In the rows, zero is written as 128.
Each row of numbers stands for one thing and depends on some of the facts below. Use the named rows to name the rest.

There are 4 kinds of fact about the things: χ, ω, θ, Σ.
χ: belongs to class; ω: points at; θ: is of sort; Σ: uses
{<1004> <1020> <1021> <1029> <1035> <1063> <1182> <1211> <1215> <1219> <1223> <1235> <1236> <1379> <1387> <1399> <1409> <1413> <1418> <1424> <1459> <1468> <1502> <1519> <152> <1572> <1577> <1592> <1630> <1637> <1689> <168> <1690> <174> <177> <186> <190> <204> <233> <241> <294> <297> <302> <324> <336> <338> <355> <360> <361> <372> <379> <397> <406> <414> <428> <440> <459> <45> <490> <495> <521> <552> <556> <587> <618> <645> <683> <708> <70> <730> <808> <819> <824> <859> <85> <898> <911> <915> <920> <934> <949> <970>} χ flugruflo
{<1014> <1209> <1313> <1426> <1523> <1537> <15> <1710> <434> <609> <697> <78>} χ stugel
{<1051> <105> <1086> <1229> <1550> <1562> <1597> <1598> <162> <178> <253> <285> <2> <343> <346> <374> <399> <402> <455> <496> <4> <515> <543> <588> <613> <625> <643> <679> <751> <777> <804> <828> <842> <884>} χ ditrun
{<1058> <1082> <1203> <1564> <1661> <1685> <438> <663> <734> <846> <883> <978>} χ trimok
{<1062> <110> <1117> <1188> <1246> <1335> <1436> <1458> <1605> <1615> <1626> <1660> <1686> <195> <333> <371> <458> <531> <546> <566> <682> <759> <901> <90> <942>} χ drupilar
{<1004> <285> <438>} ω <683>
{<1004> <1188> <174> <346>} ω <1379>
{<1004> <1182> <1458> <374> <609>} ω <1424>
{<1004>} ω <1211>
{<1021> <1051> <105> <1188> <1235> <1379> <1550> <1660> <168> <336> <355> <434> <679> <934> <970>} ω <458>
{<1029>} ω <186>
{<105>} ω <521>
{<1082> <1188> <174> <285> <45> <515> <898>} ω <1458>
{<1086> <1182> <1203> <1223> <1424> <1537> <297> <355> <609> <683>} ω <679>
{<110> <233> <521>} ω <734>
{<110>} ω <531>
{<110>} ω <85>
{<1182> <1550> <1592> <459> <546>} ω <162>
{<1188> <438>} ω <1468>
{<1203> <346> <372> <566>} ω <336>
{<1211> <1387> <343> <70>} ω <168>
{<1229> <1572> <168> <174> <297>} ω <1182>
{<1235>} ω <552>
{<1235> <552> <682>} ω <297>
{<1236>} ω <361>
{<1426>} ω <609>
{<1458> <1523> <406> <682> <90>} ω <355>
{<1468> <759>} ω <1051>
{<1537> <361>} ω <1597>
{<1572> <552>} ω <1058>
{<1572>} ω <374>
{<15>} ω <759>
{<1660> <438> <588>} ω <828>
{<1660>} ω <1086>
{<1661> <682>} ω <346>
{<195> <949>} ω <1592>
{<253> <663>} ω <1523>
{<253>} ω <663>
{<285>} ω <1029>
{<297> <911>} ω <1661>
{<343>} ω <1229>
{<361>} ω <1335>
{<372>} ω <406>
{<414>} ω <1082>
{<438>} ω <434>
{<438>} ω <898>
{<490> <521> <934>} ω <195>
{<496>} ω <1209>
{<531> <70>} ω <174>
{<546>} ω <588>
{<546>} ω <1004>
{<546>} ω <842>
{<588>} ω <45>
{<588>} ω <1436>
{<625>} ω <1235>
{<734>} ω <372>
{<828>} ω <1203>
{<842>} ω <625>
{<842>} ω <70>
{<842>} ω <110>
{<85>} ω <566>
{<85>} ω <1188>
{<898>} ω <970>
{<90>} ω <285>
{<90>} ω <294>
{<911>} ω <1014>
[<1004> <1020> <1058> <1117> <1182> <1188> <1203> <1211> <1215> <1229> <1235> <1387> <1459> <1468> <1519> <1523> <1550> <1564> <1577> <1597> <15> <1626> <162> <1630> <1637> <1661> <1685> <1689> <1710> <195> <204> <253> <324> <333> <336> <343> <360> <402> <406> <438> <45> <495> <496> <4> <531> <543> <556> <609> <618> <643> <645> <679> <682> <708> <70> <730> <759> <804> <819> <824> <828> <842> <846> <883> <911>] θ b
[<1014> <1021> <1029> <1035> <1051> <105> <1062> <1063> <1082> <1086> <110> <1209> <1219> <1223> <1236> <1246> <1313> <1335> <1379> <1399> <1409> <1413> <1418> <1424> <1426> <1436> <1458> <1502> <152> <1537> <1562> <1572> <1592> <1598> <1605> <1615> <1660> <1686> <168> <1690> <174> <177> <178> <186> <190> <233> <241> <285> <294> <297> <2> <302> <338> <346> <355> <361> <371> <372> <374> <379> <397> <399> <414> <428> <434> <440> <455> <458> <459> <490> <515> <521> <546> <552> <566> <587> <588> <613> <625> <663> <683> <697> <734> <751> <777> <78> <808> <859> <85> <884> <898> <901> <90> <915> <920> <934> <942> <949> <970> <978>] θ a
<1004> Σ <1182>
<1014> Σ <4> <1615> <618>
<1035> Σ <1313>
<1062> Σ <302> <1689>
<1188> Σ <730>
<1203> Σ <1592>
<1209> Σ <618>
<1229> Σ <1236> <911>
<1235> Σ <531>
<1246> Σ <556> <379>
<1335> Σ <1182>
<1379> Σ <336> <679>
<1399> Σ <679> <333> <587> <1685>
<1418> Σ <434> <1219> <1063>
<1459> Σ <824> <78> <440> <1063>
<1468> Σ <942> <152>
<1502> Σ <679> <1630> <1051>
<1523> Σ <355> <1592> <1063>
<1537> Σ <302>
<1562> Σ <360>
<1564> Σ <333> <1592> <645>
<1572> Σ <434> <1409>
<1577> Σ <190>
<1597> Σ <490> <1236>
<1605> Σ <1458>
<1626> Σ <355> <1426>
<1661> Σ <174> <190>
<168> Σ <1020> <1598>
<1710> Σ <587> <459>
<177> Σ <1685> <1630> <1219>
<195> Σ <587>
<285> Σ <751> <1598>
<297> Σ <70>
<2> Σ <824> <808> <1058>
<324> Σ <233>
<343> Σ <105>
<372> Σ <438> <178> <233>
<397> Σ <241> <379>
<399> Σ <1051> <1063>
<402> Σ <361> <625> <682>
<414> Σ <355>
<428> Σ <1117> <645> <105>
<455> Σ <406>
<45> Σ <942> <1426>
<495> Σ <440> <496>
<515> Σ <777> <152>
<543> Σ <842> <1215> <1436>
<546> Σ <1086> <360>
<566> Σ <587> <643> <842>
<697> Σ <625> <1082> <374>
<759> Σ <824> <302>
<828> Σ <1686> <204> <1690>
<846> Σ <804> <819>
<859> Σ <734> <1020> <241> <496>
<85> Σ <1615> <883> <751>
<884> Σ <552> <1313> <588> <1426>
<901> Σ <105> <233> <1211>
<90> Σ <110>
<915> Σ <496>
<920> Σ <1413> <458>
<970> Σ <371> <1690>
<978> Σ <1082>

Known rows:
<1598>: [117 136 130 124 121 121 100 126 129 118 122 132 145 122 107 148 108 134
 132 140 129 103 181 117  94 110 147 110]
<1592>: [131 167 120 129 119  95 126 153 121 109 155  95 113 120  85 144 133 177
 138 167 147 121 144 167  96 102 116 135]
<1035>: [106 132 133  85 117  82 131 103 139  93 134 121 139 116  82 159 110 150
 126 149 141 126 148 144 121 122 119 111]
<440>: [114 133 112 110 122  94 112 121 137 114 156 122 130 130 109 149 101 173
 120 135 141 123 158 136 103 104 120 104]
<1236>: [126 132 116 119 110  98 105 140 107 115 153 104 137 122 100 154 116 160
 118 143 151 120 149 146 104 110 108 122]
<683>: [135 129 105 155 136 111  92 113 101  76 187  57 134 136 101 140 102 134
 127 183 174 137 159 143  77 158  93 104]
<178>: [115 137 129 128 120 123  98 129 130 121 118 132 142 124 108 150 108 137
 133 141 131 102 182 119  93 111 147 113]
<1615>: [ 87 119 125 105 111 103  95 117 129 121 150 121 128 128 114 139 105 170
 130 148 147 117 163 134 101 107 129 121]
<302>: [123 117 112  96 109  78 115 128 155 102 213 136 133 105 139 144  88 141
  78 122 122 134 139 114  80  82 132  78]
<1686>: [ 87 123 125 107 114 102  93 121 132 121 153 117 126 128 115 136 105 173
 131 149 147 117 165 133  99 107 132 123]
<521>: [127 137 114 117 101  95 103 151 101 118 154 103 135 116  98 154 125 162
 115 142 149 118 146 148 105 100 110 127]
<374>: [135 140 138 153 123 122  93 144 100 105 146  97 144 109 103 138 118 113
 128 160 146 110 173 134  76 122 131 120]
<285>: [129 137 164 112 102 103 119 143  95 100 120 111 161  75  78 148 138  93
 121 158 140 111 148 145  98 108 130 134]
<1203>: [143 156 156 156 111 129 182 127  94  97 159  93 100 152  96 121 116  83
 171 165 114 202  98 141 117 218 129 134]
<1685>: [125 142 155 148  98 121 153 148 111 159 143 134 104 169 131 123  91 127
 158  87 101 172 129 118 138 182 142 127]
<1459>: [115 133 146 109 108  97 191 118 136 130 163 139  84 135 121 122 102 117
 143 112 107 200  80 132 137 167 147 130]
<1188>: [106 115 140 102  48 113 143 151  76 136 151 117  98 124 114 140 152 111
 144 130 115 200  64 132 147 167 147 183]
<15>: [135 118 118 157  94 113 131 146 111 171 137 105  75 108 139 135 107  99
 189  93 161 176  87 118 120 152 170 158]
<253>: [136 135 149 163 100 139 139 160  87 160 135 125 102 134 132 117 118  94
 153 105 114 170 111 116 120 163 157 153]

Which thing is each row?
No name comes twice in this set of rows, the named rows included.
[118 120 124  91 102  95 116 113  87 100 122 102 156 101  71 166 125 134
 116 159 157 127 128 151 124 118 100 130] : <372>
[127 125 128 147 101 119 146 147  86 158 157 115  92 148 128 121 104 131
 144 101 131 187  92 132 136 165 125 146] : <911>
[109 117 141 145  91 124 132 152  78 160 164 106  87 138 135 105 113 125
 151 119 135 186  90 131 127 162 135 165] : <682>
[129 137 146 147 103 133 157 143 107 161 147 146 104 163 135 120  86 124
 149  95 101 175 115 112 130 168 143 122] : <1058>
[139 164 140 145 107  95 190 145 135 134 129  97  54  88 100 130 140  92
 214 146 151 190  59 157 115 156 181 175] : <1523>
[127 138 112 123 109  99 102 142 107 112 156  99 131 123  99 152 120 161
 121 149 152 122 150 146 100 109 109 123] : <552>
[109 103 155  97  72  94 163 136 111 125 204 133  97 100 143 110 117  82
 113 117 105 210  58 117 118 147 153 141] : <759>
[ 94 120 196 112  57  65 137 157  99 133 158  86 103 127 118 122 135 102
 156  84 133 188 119 149 161 209 144 178] : <195>
[134 149  81 116  49 135  79 165 119  89 150 118 134 138 102 202 175 144
 135 169 103 123 163 113  86 128 171 137] : <1051>
[119 121 127 135 107 111 152 133 114 157 167 135  89 153 145 120  87 133
 138  87 117 189  96 118 136 159 139 128] : <1689>
[136 130  45 110  49 111  71 145 140 101 149  98 112 108 111 219 160 144
 168 161 153 128 134 111  85 115 181 141] : <434>
[123 166 133  99 118  82 153 133 129  88 141 102 121 104  64 152 142 159
 138 182 141 129 127 173 107 108 118 135] : <414>
[133 140 130 134 104 121  96 150 107 115 133 114 146 109 105 150 129 126
 127 148 134 106 170 127  88 107 141 126] : <625>
[132 146 136 138 108 121  97 155 107 118 132 115 142 105 100 147 127 129
 128 150 135 106 169 133  86 103 140 128] : <588>

The same things again, as new rows of numbers:
Named rows:
<233>: [148 115 136 140 181 169 147 166  88  67 143 143]
<372>: [171 117 165 105 152 111 105 118 113  81 135 152]
<901>: [188 125 130 116  89  88 131 116 104  80  79 120]
<1211>: [ 82 133 138 173 208 128 118 111 131 152 159 108]
<1689>: [ 46 153 124 160 103 120 135 126 134 168 152 119]
<397>: [139 122 139  91  59  86 133 136 119 118 140 160]
<1436>: [190 125 100 106 164 147 138 144 121 104 107 115]
<195>: [129 155 129 142 166 115  83  89 146 162  95  91]
<934>: [144 115 163 110 162 159 140 151 126  82 147 165]
<162>: [121 116  92 153 165 111 100  85 161 194 146  82]
<402>: [ 89 118 137 165  82  87 118  56 140 172 109  95]
<1014>: [180 101 112  96 106  83 126 124 130 118 124 135]
<859>: [133 131 142  78  36  84 136 134 130 126 144 166]
<496>: [ 38 127 117 161  60 163 172 111 162 192 147 121]
<355>: [164 137  99  92 195 163 118 180 128 106 146 140]
<679>: [129 147  77 148 226 151  68 128 159 199 116  71]
<1626>: [103 155 138 143  78  94 107  83 146 178  95 107]
<45>: [ 83 137 150 147 163 102  98  80 147 170 141 128]
<78>: [128 134 101  92  72 144 134 171 133 125  97 151]

Which thing is each row?
No name comes twice in this set of rows, the named rows included.
[ 99 151 134 119 138  95  56  99 173 185 101 113] : <1523>
[ 54 158 148 131  61  85 118 102 158 187 139 136] : <495>
[ 80 126 151 165 121 161 139  82 150 160 130 109] : <253>
[ 79 119 129 156 172 135 116  85 156 170 137 113] : <609>
[163 105 110 112  74  77 134 134 120 124 113 120] : <1209>
[142 108 109 119 155 181 151 167 130  98 133 142] : <1426>
[ 91 129 128 170 170 160 150  82 147 176 138 102] : <531>
[156 120  94  85 123 153 171 133 143 128 141 140] : <734>
[127 122 113 155 124  82  95  64 153 194 131  85] : <1597>
[110 114 147 152 134 114 119  58 161 181 128 105] : <1229>
[104 143 137 153 115  85  79  95 122 160  80  97] : <1710>
[141 112 143  79 117 142 130 136 146 113 121 167] : <1537>
[136 138 110 105  97 124 129 180 104  98 121 141] : <1409>
[191 110  85 101 182 144 146 137 132 118 129 115] : <1458>

